(in the rows, 128 means zero)
Each row of numbers stands for one node and depends on some of the facts below. Use the named rows to name the rest.

Some nodes and their rows:
[132 118 124  98 123 115 122 124 120 118  98 174 124 128 135 139 111 127
 126 151 151 120 117 135 144 119 130 109]: drumo
[132 120 183 153 124 114 124 117 140 110 110 108 116 104 110 128 110 121
 127 118 123 131 129 141 114 141 177 140]: dostel
[118 123 141 131 125 140 124 125 151 115 145 115 116 158 120 115 121 124
 127 118 120 121 130 148 114 133 114 120]: toskar
[134 133 110 121 131 120 142 121 117 112 141 108 127 120 130 114 149 121
 129 119 121 148 125 122 114 143 124 161]: muren
[136 118 111  96 125 116 123 124 116 113  96 152 118 130 144 128 108 125
 126 144 125 134 113 134 150 130 127 110]: vivas
[135 117 127 101 123 114 124 124 120 115  95 164 119 114 138 145 109 134
 125 144 148 118 108 138 142 121 141 108]: novik
[115 124 150 126 131 162 124 135 146 159 129 111 147 104 120 116 110 122
 126 118 138 117 132 119 114 120 127 175]: siples
[118 122 139 126 124 135 126 124 150 114 138 116 115 157 124 116 123 121
 126 118 121 122 126 151 117 132 115 117]: katrifle
[117 124 127 151 125 150 134 126 133 142 148 113 132 108 109 120 146 128
 127 119 121 118 134 113 116 117 128 142]: meton
[118 140 174 139 127 141 121 143 155 108 156 113 118 160 158 130 107 128
 124 119 118 119  96 114 118 116 111 133]: plibrar
[117 134 170 153 133 145 122 169 132 111 157 109 151 110 158 152 109 142
 121 117 113 117  91 107 122 113 111 147]: nefli
[133 124 123 127 124 125 123 120 121 111 131 114 122 142 128 114 110 125
 128 118 123 140 138 129 115 133 127 133]: studriples
[130 116 111  92 140 113 136 122 117 114  94 112 120 105 159 150 108 118
 127 166 122 127  91 135 118 158 132 126]: mosku
[132 157 103 227 111 181 191 131 120 232 170 165 116 138 126 144 128 121
 151 136 116 191  88 161 108 112 156 163]: laklu
[144 133 155 106 124 132 123 124 170 114 122 111 172 139 108 116 132 123
 128 116 169 115 162 168 147 135 168 114]: skunu
[118 122 125 136 126 140 130 124 127 144 139 116 128 105 110 126 139 126
 126 118 120 119 130 111 118 115 125 130]: plesko
[128 131 139 153 125 119 121 123 126 113 144 121 136 142 117 116 116 131
 126 119 129 119 144 132 117 122 129 118]: diber
[140 151 193 166 124 122 117 171 127 107 163 113 163 150 176 144 105 146
 121 117 117 118  95 109 125 113 110 135]: trastu

Some facts about the nodes:
brufi Σ 85; folus Σ 247; kosam Σ 85; gabrim Σ 1; dogro Σ 69; nevo Σ 85; supus Σ 69
toflek Σ 360; stutrur Σ 1; katrifle Σ 247; zevenu Σ 360; mebrak Σ 69; brufon Σ 85; tredrokil Σ 1
gratu Σ 1; laklu Σ 1; bopil Σ 1; plozum Σ 69; kloskun Σ 85; zigur Σ 1; zifler Σ 1
butrik Σ 69; ririn Σ 1; gudre Σ 69; loflam Σ 85; drumo Σ 85; fleska Σ 1; plibrar Σ 247
siples Σ 1; brebru Σ 69; sidres Σ 69; lasu Σ 1; plasti Σ 1; fegak Σ 85; stubu Σ 1
trigo Σ 85; sestum Σ 85; semaskam Σ 1; lebrak Σ 1; kila Σ 69; gikatra Σ 360; kasur Σ 85
studriples Σ 69; ploras Σ 1; voplubre Σ 85; grage Σ 379; bramel Σ 379; lanos Σ 1; teko Σ 379
voner Σ 1; guklostik Σ 379; robuklor Σ 360; noskogros Σ 379; brore Σ 69; novik Σ 85; ploskopek Σ 85
skunu Σ 85; guplin Σ 1; klizel Σ 1; skezezar Σ 247; plidar Σ 85; fega Σ 1; pemim Σ 69
libren Σ 247; nefli Σ 1; drufu Σ 379; giplor Σ 69; breveskem Σ 85; puse Σ 85; trere Σ 379
bibes Σ 379; sivo Σ 85; tigrar Σ 1; niskon Σ 69; vesa Σ 1; skifo Σ 85; kazom Σ 1
kludos Σ 379; rozelus Σ 85; pestal Σ 1; planuk Σ 1; skazem Σ 379; naklir Σ 1; meton Σ 1
mibrik Σ 85; dostel Σ 69; ploflufor Σ 379; fusak Σ 247; kavabek Σ 85; vivas Σ 69; soklastin Σ 85
drepul Σ 379; roski Σ 85; brogro Σ 1; gufli Σ 69; stame Σ 1; fletral Σ 85; fufon Σ 379
trastu Σ 85; nifli Σ 1; gremin Σ 247; duno Σ 1; mafle Σ 1; lidak Σ 1; kletok Σ 1
plomabuk Σ 1; pobrorus Σ 247; nuzi Σ 247; vagril Σ 379; skobro Σ 379; vebo Σ 69; stirul Σ 85
tafe Σ 1; tirar Σ 85; plebrevir Σ 85; zuke Σ 1; plimor Σ 1; rabral Σ 69; meskin Σ 379
flokluvu Σ 379; taklem Σ 85; gukor Σ 85; pluran Σ 1; zedritan Σ 1; dritrol Σ 1; ginek Σ 360
druzin Σ 1; fodi Σ 1; zutris Σ 1; bigum Σ 85; kefis Σ 69; fabraku Σ 69; truplik Σ 1
griklel Σ 85; dimu Σ 247; trotrar Σ 1; brazuplus Σ 1; muskobrum Σ 85; zuper Σ 1; baklok Σ 69
flite Σ 247; klaler Σ 379; mosku Σ 379; drumas Σ 247; tremir Σ 247; toskar Σ 247; pegrus Σ 1
fluzir Σ 69; kloskefi Σ 1; brate Σ 247; pliklavi Σ 1; diber Σ 85; drebu Σ 85; dolin Σ 379
gekluga Σ 1; goli Σ 69; skogra Σ 379; draklabok Σ 1; drotruk Σ 360; pozo Σ 379; salak Σ 85
fluze Σ 85; klatrim Σ 1; bipir Σ 379; flostolum Σ 85; gagun Σ 1; brepos Σ 85; pizuda Σ 360
dremor Σ 1; muren Σ 379; tositrul Σ 85; romo Σ 85; pluvas Σ 379; puroplim Σ 247; stevafla Σ 360
storistas Σ 69; flidri Σ 85; plogruk Σ 85; skoru Σ 1; flusil Σ 85; gritu Σ 1; rezon Σ 69
klamos Σ 247; naki Σ 1; plesko Σ 1; drike Σ 360; brasto Σ 1; lodus Σ 85; mena Σ 69
sudidruk Σ 85; pemun Σ 69; voze Σ 1; dromatre Σ 69; pinifor Σ 247; nobrek Σ 1; kliplo Σ 1
dregir Σ 85; gizen Σ 69; fatreplo Σ 1; kosam μ pinifor; gabrim μ loflam; dogro μ brogro; nevo μ brufon
toflek μ romo; stutrur μ fatreplo; katrifle μ skifo; zevenu μ sestum; mebrak μ trere; brufon μ plibrar; gratu μ nobrek
laklu μ zevenu; bopil μ fluze; plozum μ sidres; kloskun μ gremin; zigur μ meton; zifler μ skezezar; butrik μ plidar
ririn μ noskogros; gudre μ drotruk; loflam μ meskin; fleska μ fufon; plibrar μ nefli; siples μ drebu; brebru μ stame
plasti μ fleska; fegak μ pestal; stubu μ salak; trigo μ brepos; sestum μ toflek; lebrak μ plasti; gikatra μ fega
kasur μ bramel; studriples μ semaskam; ploras μ trastu; voplubre μ skazem; grage μ mafle; bramel μ skunu; lanos μ stevafla
voner μ pluran; noskogros μ brebru; brore μ laklu; ploskopek μ kasur; skunu μ voze; guplin μ kloskefi; klizel μ ploskopek
skezezar μ breveskem; plidar μ lebrak; fega μ drumo; pemim μ kosam; libren μ roski; nefli μ sudidruk; breveskem μ zedritan
puse μ pobrorus; bibes μ dromatre; tigrar μ plesko; kazom μ brazuplus; rozelus μ taklem; meton μ dolin; dostel μ duno
soklastin μ bopil; drepul μ guplin; roski μ ploras; brogro μ pozo; trastu μ draklabok; duno μ plebrevir; mafle μ gekluga
kletok μ pemim; pobrorus μ naki; nuzi μ flostolum; skobro μ truplik; vebo μ teko; plebrevir μ ginek; zuke μ gagun
plimor μ novik; rabral μ drepul; meskin μ brore; flokluvu μ kletok; taklem μ trigo; gukor μ muskobrum; ginek μ klizel
fodi μ gikatra; zutris μ kloskun; bigum μ skobro; fabraku μ voplubre; griklel μ bigum; trotrar μ libren; brazuplus μ mena
muskobrum μ pegrus; baklok μ fletral; flite μ muren; klaler μ lodus; drumas μ rabral; tremir μ druzin; toskar μ fabraku
pegrus μ katrifle; fluzir μ dogro; kloskefi μ mosku; diber μ tremir; drebu μ studriples; dolin μ stutrur; draklabok μ klatrim
drotruk μ baklok; pozo μ rozelus; salak μ zuke; fluze μ nuzi; klatrim μ plozum; flostolum μ klamos; gagun μ guklostik
brepos μ gratu; pizuda μ dimu; dremor μ naklir; muren μ stubu; tositrul μ kazom; romo μ tirar; stevafla μ grage
storistas μ plogruk; flidri μ lanos; gritu μ plimor; rezon μ fegak; klamos μ tafe; plesko μ lasu; drike μ storistas
lodus μ gizen; sudidruk μ dregir; dromatre μ pemun; pinifor μ tositrul; nobrek μ ririn; kliplo μ fluzir; dregir μ trotrar
gizen μ kliplo; fatreplo μ fusak; brufi α novik; kosam α voze; nevo α kila; supus α klamos; zevenu α kefis
brufon α kasur; tredrokil α plogruk; gratu α dolin; bopil α skezezar; kloskun α gritu; zigur α nifli; butrik α zuke
siples α skogra; sidres α brazuplus; sestum α kliplo; semaskam α tredrokil; voplubre α trere; voner α kavabek; novik α brate
skunu α muskobrum; guplin α loflam; klizel α kloskun; libren α kludos; drufu α laklu; giplor α skifo; trere α lidak
bibes α gufli; sivo α pegrus; niskon α skobro; vesa α libren; skifo α skazem; kazom α supus; rozelus α butrik
pestal α zigur; planuk α ploflufor; skazem α skoru; dostel α trigo; fusak α gagun; gufli α gukor; duno α flusil
mafle α pozo; plomabuk α sestum; nuzi α plomabuk; skobro α drumas; stirul α pemun; tirar α fabraku; plebrevir α dritrol
zuke α flidri; pluran α drufu; zedritan α meskin; bigum α fluze; kefis α rozelus; fabraku α dromatre; muskobrum α naki
flite α planuk; mosku α plozum; drumas α klaler; brate α fusak; pliklavi α mebrak; dolin α naklir; goli α dregir
skogra α niskon; drotruk α lanos; pozo α bipir; fluze α pemim; klatrim α vebo; gagun α brufon; puroplim α rezon
stevafla α pluvas; flidri α pliklavi; skoru α klatrim; flusil α nuzi; gritu α taklem; naki α robuklor; brasto α tirar
pemun α flite; voze α folus; dromatre α sidres; kliplo α drike; dregir α drepul

Which node is each row?
No name comes twice in this set of rows, the named rows included.
[122 171 106 176 117 153 128 124 126 144 146 154 118 146 140 121 109 120
 163 121 120 213  98 178 112 118 153 171] -> toflek
[120 159 209 140 145 126 118 177 147 106 166 111 120 149 191 146 105 146
 122 117 112 120  88 110 141 115 108 134] -> libren
[116 165 110 149 129 151 126 129 121 194 176 114 139 127 122 111 136 152
 122 119 121 119 122 118 140 115 112 134] -> lanos
[131 154 109 172 117 133 123 127 121 131 148 153 124 141 117 120 112 120
 142 124 121 154 119 164 111 117 144 132] -> romo
[164 121 185 177 124 127 119 166 138 103 166 112 174 164 205 169 103 146
 122 116 117 115  90 109 116 116 112 135] -> dregir
[143 121 132 102 133 119 123 137 118 131  97 208 138 178 127 126 126 121
 124 175 152 123 134 113 140 118 115 110] -> kavabek
[117 189 104 160 113 173 135 125 140 152 152 155 118 122 135 138 109 120
 230 120 119 236  91 211 110 115 170 192] -> zevenu
[130 181 109 184 115 163 148 123 118 150 150 154 119 142 125 115 108 120
 183 134 118 235  88 195 110 115 158 176] -> brore
[156 123 134 169 125 144 124 126 122 110 135 150 138 193 109 123 164 123
 127 120 120 119 161 111 115 117 126 113] -> gukor
[117 149 143 107 125 176 123 125 148 110 115 116 135 150 118 121 120 120
 137 116 121 152 171 131 118 140 134 169] -> stevafla
[122 118 136  97 122 114 120 126 121 113  96 144 123 103 135 154 108 129
 132 137 159 115 111 149 137 128 148 111] -> brufi
[143 113 109  95 121 118 124 121 120 114  96 125 126 120 161 159 103 121
 129 133 135 120 103 154 125 152 150 112] -> goli
[119 126 138 132 120 116 121 125 141 112 151 114 137 107 120 116 108 141
 131 118 139 117 138 152 115 129 140 122] -> voplubre
[137 116 108  98 127 118 137 129 119 165  97 168 121 134 136 160 154 124
 125 145 121 117 102 112 136 116 116 110] -> naklir

The same nodes again, as new rows of numbers:
Named rows:
[134 129 128 139 122 130 134 125 143 127 131 146 124 123 125 128 128 129
 130 132 133 121 137 136 127 138 133 122 133 122 131]: tredrokil
[128 127 121 133 118 136 133 126 143 123 134 134 128 114 122 127 129 136
 126 116 118 134 118 129 131 138 125 118 133 127 133]: stubu
[137 128 141 139 113 139 119 131 134 120 113 142 126 112 130 122 114 142
 139 130 139 110 138 120 133 144 143 123 138 131 134]: pluran
[114 117 103 161  83 139 141  74 104 160 164 157  93 140 154 144  95 123
 143  99 129  86 182 195 149  88 185 179 158 110 127]: gratu
[110 113 109 151  63 157 125  69  90 150 149 143  96 122 159 139  76 140
 159  78 117  79 166 178 160  89 194 183 171 124 133]: stame
[125 128 108 136 126 126 146 121 151 131 152 137 127 124 118 133 142 125
 118 119 112 145 118 145 128 132 116 118 127 118 130]: zutris
[125 128 108 135 126 125 146 121 151 131 154 136 127 125 118 133 142 124
 117 119 112 146 118 144 127 131 116 118 127 118 131]: fodi
[ 89 134 118 144 137 108 129 129 146 144 147 125 143  94 125 132 136  94
 116 128  97 159 126 146 115 120 129 106 118 130 130]: drike
[137 123 126 110 133 121 132 130 119 125 138 126 116 145 125 125 135 136
 129 126 133 130 105 119 127 125 119 124 124 125 130]: muren
[124 138 130 131 124 123 122 125 136 129 121 112 141 107 120 133 131 121
 131 125  95 140 131 130 133 128 112 127 124 134 132]: brore
[123 132 113 136 129 113 133 114 139 132 141 115 143 116 119 133 134 116
 125 125  94 147 141 141 133 121 105 124 113 124 128]: mebrak
[102 124 106 150  76 137 128  62  90 164 155 123 105 124 153 150  89 113
 158  87  91  94 180 194 159  73 173 194 159 122 130]: brebru
[100 110  99 137 116 139 131 108  73 158 145 127 108 159 165 134  99 127
 110  96 146 111 152 164 139  77 175 181 133 127 113]: trigo
[115 123 115 110 157 121 140 130 119 132 143 114 131 156 131 129 144 110
 120 128 133 149 109 129 114 115 120 128 120 123 116]: diber
[125 126 136 111 156 124 128 133 115 127 123 121 129 154 136 125 135 113
 136 145 152 127 125 118 113 123 133 129 125 126 118]: kosam
[138 111 163  81 195 124 164 161 154 126 178  67 156 162  58 133 115  92
 151 170 164 128 132 122 110 162  76 104 154 145 104]: nevo
[120 123 131 105 150 131 124 136 112 122 121 110 134 144 133 123 132 123
 131 128 139 137 107 110 118 123 128 126 126 134 120]: ploskopek
[127 125 129 117 148 128 128 135 111 128 123 124 125 157 135 130 126 103
 130 146 150 118 124 110 106 121 130 133 131 127 113]: brufi

Rows to name:
No name comes twice in this set of rows, the named rows included.
[131 128 130 129 118 143 132 132 139 121 124 134 126 110 121 126 127 139
 131 115 119 134 119 128 135 144 128 119 133 133 137] -> brazuplus
[134 171 150 124 116 126  94 112 121 106  39 162 119  95 172 121 185 125
 170 129  81 149 109 103 122 136 142 118  98 118 160] -> sidres
[138 105  97 119 162 105 140  90 116 110 152 123 149 169 142 113 124 121
 143 145 152 129 158 121 116 119 116 104  89 103 106] -> flidri
[129 152 110 129 111 120 107 101 146 101  88 169 121 106 164 117 189 134
 145 116  83 162  69  98 112 132 132  97 107 101 152] -> draklabok
[124 126 133 110 157 123 130 131 117 127 126 120 130 155 135 126 139 112
 135 141 148 132 121 120 112 122 130 127 125 125 118] -> plebrevir
[ 99 110 100 133 113 140 133  94  70 158 150 126 105 161 165 137  98 121
 125  94 141 106 153 170 140  72 180 184 141 124 114] -> brepos
[121 122 135 105 147 135 121 138 109 121 116 109 135 142 134 121 127 126
 133 128 142 134 108 107 119 125 130 127 128 137 120] -> romo
[159 133 110 145 100 132 132 125 138 123 127 135 113 141 108 158 118  90
 121 158 113  88 130  98 106 131  93 144 153 123 117] -> brate
[154 104 101 146 118 119 128  83 136  94 139 142 152 125 136 105  99 154
 154 131 138 110 173 115 138 145 123  91  98 109 123] -> zuke
[145 116  96 145 133  97 134  76 137 110 149 124 161 130 130 118 116 125
 149 141 112 127 188 135 136 126 100 101  84 105 117] -> butrik
[136 130 133 137 122 131 130 128 144 124 127 143 126 120 123 127 127 131
 134 134 134 120 135 130 127 142 132 119 134 125 133] -> kazom

